Each row has a class, written after it.
[-193  327  390  520   22 -123 -428   86 -588  285  233 -132   43   -8
 -148  145 -334 -173  227 -140 -262   80 -277   -2  252  536  128 -665
 -284  -48 -252  -10 -262  604  335] | j517
[  29  137  -50  -68  446  -25 -183  170 -226  311  408 -215   91   86
  422  265  441  232   19  163 -159   74 -584 -190  233  239  580 -449
  463  193 -116  338 -484  213 -106] | j706
[ 333  -52 -199  -97  -28  184   90  118 -168  438  261 -223 -103  306
 -589 -227  -49 -219  399 -153 -326 -366 -235  163  143  119  613  264
 -554  -91  -70  250   76  482 -218] | j445
[-145  385  476  579    7 -104 -489   50 -713  215  310 -157  -31  -64
 -115  263 -336 -173  207 -120 -227   24 -185   -8  201  481   59 -824
   45  113 -278 -132 -256  427  248] | j254
[   3  128   -2 -145  427 -119 -195  311 -194  378  351 -189  179    8
  370  129  450  245    2  138 -191   75 -702 -152  158  206  610 -374
  449  164 -155  377 -444  283 -113] | j186
[-122  456  418  452 -137 -195 -463   99 -601  183  319 -199  193  105
 -244  114 -395 -150  264 -278 -294  118 -168  -38  271  457  109 -852
 -253   32 -310 -191 -176  557  356] | j28
[ 298  -57 -266 -217    8  176   53  164 -124  427  238 -220  -63  284
 -455 -142  -79 -121  289 -239 -298 -441 -332   95  259  110  549  191
 -648 -137   -2  252  144  520 -219] | j981
[ -17   84   94  -72  267  -61 -176  143 -216  319  419 -231   44   77
  416  201  412  132   28  238  -49   22 -717  -64  192  124  736 -368
  668  165 -239  443 -321  242 -182] | j449
[  92  253  -13  -22  253   -9 -211   16 -262  403  439 -184    9   55
  340  219  426  140   38   71   10  -25 -687 -108  193  217  709 -568
  629  271 -196  397 -236  220 -170] | j254
[ 157 -293 -162 -275  371  -31  -49  281 -315 -164 -121  -30 -300  -54
 -168  689   -6 -433   50 -332  397  -63   10 -349 -103  -79 -392 -552
  325  -33 -208  692  280  805  274] | j981
[ 267 -249 -216 -258  481 -121 -122  270 -534 -109  -51  -88 -126   -8
 -242  613  -17 -317  -90 -371  427  141  -35 -414  -80   41 -303 -683
   89 -154 -104  636  189  838  409] | j186
[ 291   39 -170 -253   21  163   19  179 -179  436  247 -230  -82  299
 -536 -160 -101   11  326 -200 -253 -387 -231   70  143  122  521   90
 -690 -127  -16  135  165  412 -204] | j921
[ 101  265   10    7  254  -69  -78   68 -288  275  483 -153    5   86
  383   97  400   87  215  122   10  -73 -748  -48  284  125  842 -592
  624  205 -290  467 -289  247 -247] | j28
[ 210  -60 -219 -235  -56  129   36    0  -94  358  278 -140   -9  206
 -587 -228  -56  -93  234 -323 -294 -313 -199   -7   57  144  445  188
 -616 -196 -111  300  143  479  -58] | j449
[-146  301  447  587  115 -163 -433  214 -778  383  195 -180   42  -81
   48  232 -315   -6   64 -168 -234   77 -240   28  230  583   74 -899
 -252  -42 -262 -106 -152  575  302] | j921
[ 305   46 -246 -181   62  208   97  -20 -171  531  473 -149  -93  232
 -590 -150 -155 -173  263 -219 -108 -397 -218   82  108   52  565  305
 -637 -229  -16  357  173  401  -99] | j706
[ 224  -62 -145 -208   19  226   52  118 -253  413  329 -254 -152  307
 -560 -163 -160 -175  368 -180 -256 -474 -225  107  185   80  594  281
 -707 -180  -65  291  190  502 -221] | j449
[ 204 -305 -210 -284  504  -17   69  235 -331 -148  -68  -19 -356  -38
  -86  673   25 -281  -12 -312  369    0   73 -357  -98  -31 -382 -564
  274  -60 -173  633  140  692  244] | j445
[ 230 -309 -206 -351  489  -73  -11  330 -400  -26 -128  -40 -264  107
  -56  684  -30 -339 -154 -303  516  -11  -79 -405  -91 -103 -323 -616
  169 -129 -176  695  306  838  358] | j913
[ 267   32 -259 -193  -86  167  114  -32  -16  507  275  -47  -74  245
 -619 -179  -90 -211  338 -231 -161 -293 -139  117  108   13  473  320
 -685 -218   24  246   87  373  -85] | j664
[ 182 -264 -197 -330  457  -50  -77  262 -305    6 -137  -14 -254    6
 -150  715   64 -260   -8 -364  388  -30   -7 -423 -102   -7 -353 -625
  180  -67 -151  648  236  775  300] | j254
[ 293 -346 -279 -234  493  -62  -38  266 -473 -308 -130 -150 -273  -57
 -230  618  -20 -352  -43 -508  398  126   25 -453 -140  -21 -375 -672
  302  -99 -204  675  179  812  390] | j186
[ 205 -299 -216 -303  453  -97  -99  275 -424 -220  -62 -165 -237   50
 -330  612  -24 -299  -64 -423  445  111   -7 -437 -114   59 -363 -677
  102  -71 -139  646  126  825  431] | j706
[ 103  134    9 -175  432  -48 -151  189 -228  388  386 -187  111   41
  354  178  500  186   39   60 -132  103 -788 -179  239  149  695 -452
  373  112 -213  451 -459  352  -92] | j254
[ 101  255   44   72  160  -47 -180   71 -257  344  394 -279  -47  -24
  398  211  368   20   34   97  -13   39 -688  -56  221  122  692 -477
  652  189 -212  398 -335  299 -182] | j664
[  21  144   18    7  529   27 -214  173 -304  395  507 -201   53  -64
  381  335  350  189   35  132  -90   89 -612 -114  158  177  650 -280
  603  173  -89  384 -441  122  -82] | j706
[ 213   22 -264 -104  -78  187   71  -64 -154  528  331  -81   -3  207
 -596 -234 -168 -239  265 -257 -146 -379 -189   73  100   74  582  415
 -748 -186    5  356  159  413  -85] | j28
[ -56  393  435  588   87  -94 -406  189 -689  381  282 -145   65  -59
  -27  224 -341 -105  131 -152 -240  -22 -155   68  289  501  -23 -758
 -292   -8 -151 -168  -75  534  241] | j445
[ 319  -72 -113 -204   54  208  -35  141 -206  509  272 -272  -88  277
 -556  -97  -26 -173  299 -213 -223 -428 -308  102  219   63  539  141
 -656 -125  -43  338  162  524 -200] | j921
[-117  428  479  585   22 -133 -418   90 -629  296  337 -118   94  -60
  -36  164 -330 -179  244  -77 -221   31 -213   45  253  453   56 -703
 -222   -9 -209 -129 -212  513  283] | j706
[ 327   57 -106 -213  -70  170   39   38  -95  469  284 -214  -89  285
 -683 -110  -89 -228  346 -273  -58 -416 -295   85  232   33  456  134
 -740 -157   -2  272  131  519 -201] | j664
[-209  406  486  593  -16 -116 -361  109 -629  329  290 -242   62  -79
  -12  115 -309 -107  199 -151 -337   61 -225   80  270  475  180 -763
 -294    3 -223  -99 -267  515  189] | j921
[  29  106   91 -129  352   -6 -226   57 -155  330  358 -182   88   85
  384  194  421  194  101  133  -33   15 -736  -91  207  214  724 -439
  596  198 -206  419 -324  230 -199] | j254
[  11  169  178  -29  308 -105 -301  102 -326  359  396 -179   19  -69
  443  298  391  102   77  166   -3   46 -704 -121  191  184  629 -564
  683  169 -256  446 -214  293  -83] | j517
[-153  426  404  543   55 -120 -456  108 -697  452  194  -85   10  -85
   50  327 -370 -124  176 -131 -115  -25 -178   42  229  546    6 -798
 -181  -10 -172 -125    7  550  247] | j664
[ -91  419  379  591  108 -162 -415  125 -712  387  207 -124  102  -46
  -23  157 -358  -74  122 -128 -194   51 -183   -3  249  536   17 -832
 -296  -74 -189 -150  -99  533  286] | j517
[ 274   51 -126 -140   -5  178   35  -47 -135  511  410  -75    3  144
 -600 -219 -117 -206  272 -169 -121 -359 -194  109   85   99  436  299
 -634 -191 -126  299  187  474  -72] | j308
[ 312   21 -262  -67  -48  198   29  -81  -98  567  364 -104   65  207
 -588 -170  -82 -227  250 -263 -185 -365 -152  103  128   85  515  290
 -619 -183  -17  324  221  489 -102] | j308
[  80  194   36  -26  383  -66 -192   60 -211  330  395 -217   66   78
  445  185  419  166  113   79   16  -21 -734  -85  252  170  725 -574
  688  145 -290  461 -221  250 -244] | j186
[ 150  -71  -79  -79  -89  174   60  121  -86  331  133 -273 -165  235
 -555 -117 -107 -250  406 -158 -155 -507 -228  118  151   86  481  190
 -553  -40   -1  317   95  440 -298] | j28
[-139  377  415  574   86 -142 -355  103 -746  333  343  -86   71 -145
  121  236 -253  -95  256   10 -333   28 -154   31  199  531  106 -821
   22   -3 -241 -111 -118  466  211] | j449
[ 280 -268 -194 -278  445   -7  -97  248 -427 -247  -53 -127 -316  -15
 -286  642   21 -423  -57 -351  453   70 -100 -416 -141  -25 -311 -655
  317  -23 -146  728  132  802  368] | j913
[ 143 -324 -159 -281  494  -66  -21  370 -419 -153 -128  -76 -397  -84
    4  685    3 -300   -3 -303  309   -2  -15 -403 -124  -24 -341 -573
  290  -64 -241  654  249  757  345] | j913
[ 110  291   60 -200  247  -92 -233  142 -250  338  589 -185   30   25
  299  142  441  181   38  113  -13   39 -858  -53  286  140  792 -527
  507  131 -290  429 -287  279 -123] | j981
[-139  413  429  542  -48  -91 -433   13 -620  217  285 -158  -38  -47
 -103  223 -365 -192  256 -163 -236   16 -175   40  215  460   51 -847
  -43   88 -284  -98 -195  498  228] | j921
[ 256   19 -237 -124   16  205  109  -69  -69  519  448 -133    2  226
 -655 -201  -50 -127  321 -223 -197 -425 -153   62  157  125  498  218
 -683 -195  -34  330  114  398 -147] | j308
[ 292 -333 -263 -220  487  -57  -61  240 -550 -207  -55 -118 -320    8
 -222  697  -63 -429  -27 -383  424   88   38 -391  -96  -30 -294 -659
  321 -105 -212  698  168  835  354] | j186
[ 237   21 -100 -119   17  225   52   89 -133  471  260 -261 -114  296
 -537 -106 -173 -265  376 -145 -167 -504 -371  138  150   68  564  259
 -546  -87  -12  294  115  508 -269] | j706
[ 241 -292 -122 -281  345  -22 -116  294 -411 -266  -58 -130 -301  -16
 -300  709  -43 -416  -27 -322  407   79   -3 -378 -124   -9 -411 -646
  272  -66 -165  645  149  894  384] | j449
[ 281   -1 -113 -191  -18  197   60   42 -142  516  309 -251  -77  383
 -563 -148  -98 -160  257 -176 -188 -444 -365  102  231   61  631  211
 -708 -128  -28  231  125  401 -251] | j913
[ 265   10 -257  -95  -11  189  154 -111 -159  484  363  -53  -53  218
 -526 -300 -147 -115  240 -351 -163 -318 -134   90   92   84  538  285
 -734 -261  -61  279  201  347  -50] | j445
[ 260   11 -156 -124  -68  176   68   29 -137  403  199 -268 -134  300
 -673  -90 -148 -226  278 -268 -163 -479 -233   69  160  101  476   99
 -566  -34  -27  252  156  487 -303] | j517
[ -32   85   60  -40  404  -83  -62  115 -331  320  449 -221   86  -82
  470  144  438  141   13  153 -118   67 -654 -166  189  142  673 -379
  469  123 -198  456 -463  202 -153] | j186
[-254  379  474  605  -48 -142 -403   71 -623  303  268 -161   65  -13
   28   99 -351 -186  344  -85 -312   29 -185   45  246  464  107 -757
 -247  -22 -224 -125 -277  552  265] | j449
[ 290 -221 -215 -203  427   20  -72  284 -537 -199   28 -123 -336  -46
 -221  651  -33 -424 -112 -342  379  107    7 -377  -82   -8 -366 -630
  190  -98 -132  677  145  841  458] | j445
[ 274  -74 -104 -261  -67  224   60   79 -131  426  264 -242 -193  319
 -627  -51 -122 -318  357  -20 -207 -474 -177  135  148   31  470  244
 -559  -73    8  271  106  465 -262] | j254
[ 311  123 -180 -178  -88  205  -14  -30 -170  543  394 -123  -21  190
 -637 -144 -119 -193  286 -266 -166 -401 -206   48  123  104  533  280
 -727 -138  -42  279  188  450 -125] | j28
[ 210 -272 -202 -304  517  -40  -19  313 -218  -31 -158   23 -253  -29
  -35  746   79 -308   26 -313  382  -46   -5 -349 -119  -82 -386 -555
  304  -75 -132  675  247  789  256] | j706
[-211  411  427  463   37 -130 -401   82 -604  328  322 -135   -7   56
 -162  169 -387 -136  334  -79 -194   50 -191   72  193  457  166 -798
 -142  -17 -224 -103 -226  426  280] | j254
[   3  242  117   27  261  -60 -215   28 -316  259  437 -247  -94  -44
  401  220  361  141   12   63  -29  -56 -620  -91  184  186  651 -569
  641  258 -240  397 -333  220 -284] | j445
[ 213 -129 -107 -175  -40  190   72   33 -187  408  223 -222 -133  269
 -671 -156 -104 -146  344 -266 -128 -452 -350   90  100  112  610  188
 -613  -78  -56  328  107  436 -238] | j921
[  24  171  165  -52  391  -45 -199  303 -328  363  439 -330  144  -17
  375  156  425  218 -109  165 -233  107 -696 -119  193  206  695 -383
  381  162 -165  320 -405  237 -145] | j913
[ -20   99  167 -184  432  -21 -120  191 -283  231  375 -213   26  -68
  329  147  435  232  -25   15   14  122 -755 -162  218  141  599 -315
  299  121 -257  393 -436  229 -102] | j664
[ 253  -86 -236 -102  -12  162  -15  193 -133  403  135 -258 -121  299
 -561 -100  -96 -194  385 -121 -217 -409 -214  148  159  108  511  233
 -556 -115   19  247  197  516 -184] | j308
[  10   86  179  -53  439  -39 -133  224 -282  279  371 -206   46 -132
  301  162  386  191  -78  -19   25  116 -694 -126  156  150  553 -299
  427  128 -279  425 -426  266 -101] | j664
[ 188 -315 -267 -298  525  -68    9  269 -401 -117 -168  -20 -365  -31
   -2  663    4 -328  109 -317  363  -57   37 -361 -117  -12 -351 -665
  340  -72 -222  658  281  771  249] | j186
[  43   83 -156  -91  428  -44 -135  255 -285  278  376 -195   76  142
  318  114  372  234   -8  162 -168   96 -622 -171  158  301  654 -358
  467  190 -150  390 -446  289  -50] | j445
[-224  370  369  625  167 -152 -361  132 -784  297  276 -145  -11  -77
   85  166 -429  -55  202 -110 -266  -10  -62   56  219  606   29 -804
 -210   -3 -222 -168  -80  445  270] | j706
[ 341    5 -117 -178  -53  181   30   32 -161  370  280 -240 -120  309
 -652 -176  -99 -233  250 -235 -100 -457 -321  102  176   66  497  146
 -614  -97  -51  316  145  530 -252] | j445
[  70   78   91 -122  399  -57 -237  244 -311  384  482 -211  114   24
  340  272  410  143  -65  123  -49  134 -743 -123  251  109  642 -431
  461   75 -200  424 -449  287  -11] | j981
[ 131  132   39 -140  455  -68 -122  281 -181  391  443 -194  145   35
  329  163  424  209  -43  113  -79  117 -675 -106  192  111  580 -358
  342   54 -160  381 -420  299  -40] | j706
[-181  398  395  599  -36 -109 -379   20 -603  200  347 -180  -56  -87
  -39  220 -320 -192  277 -170 -285   57 -226   34  214  434  201 -692
  -39   41 -245  -60 -319  466  236] | j706
[ 347  -27 -301  -91  -13  219   60 -161 -206  523  357 -128   19  270
 -615 -198  -90 -201  233 -262 -210 -313 -136  -23  128  129  533  306
 -649 -203  -84  301  176  396  -50] | j254
[ 245 -263 -210 -286  475   -7  -29  323 -295  -86 -151  -16 -337  -36
 -111  685   12 -350  -27 -392  494  -45   31 -370  -64  -85 -463 -544
  222  -79 -180  682  274  828  308] | j664
[ 231   37   -3 -193  -12  135  -34  148 -166  476  235 -215  -59  263
 -632 -114 -127 -208  348 -111 -143 -443 -273   90  171   70  451  178
 -695 -121   -7  244  180  511 -215] | j517
[  46  148  -27    8  454   17 -148  189 -244  340  473 -265   50  -18
  433  149  403  149    6  120 -158   43 -623 -130  193  114  646 -277
  508  175 -127  412 -490  188 -114] | j706
[ -76  363  441  546  168 -137 -311  164 -697  445  275  -60  125  -88
   73  193 -339 -126  158  -28 -178   87 -196   81  252  480   36 -653
 -352 -138 -166  -93 -106  567  290] | j445
[ -81  372  379  500  130 -124 -321   55 -663  425  297 -132  148   98
   65  235 -398 -198  115 -126 -163   51 -153    9  294  360  106 -805
 -309 -133 -170  -67 -101  556  262] | j913
[ 239    2  -57 -154  -63  173   54  178  -89  521  249 -272   43  311
 -544  -81  -95 -250  262 -147 -172 -436 -332  104  217   10  497  194
 -665 -150   13  272  139  545 -233] | j981
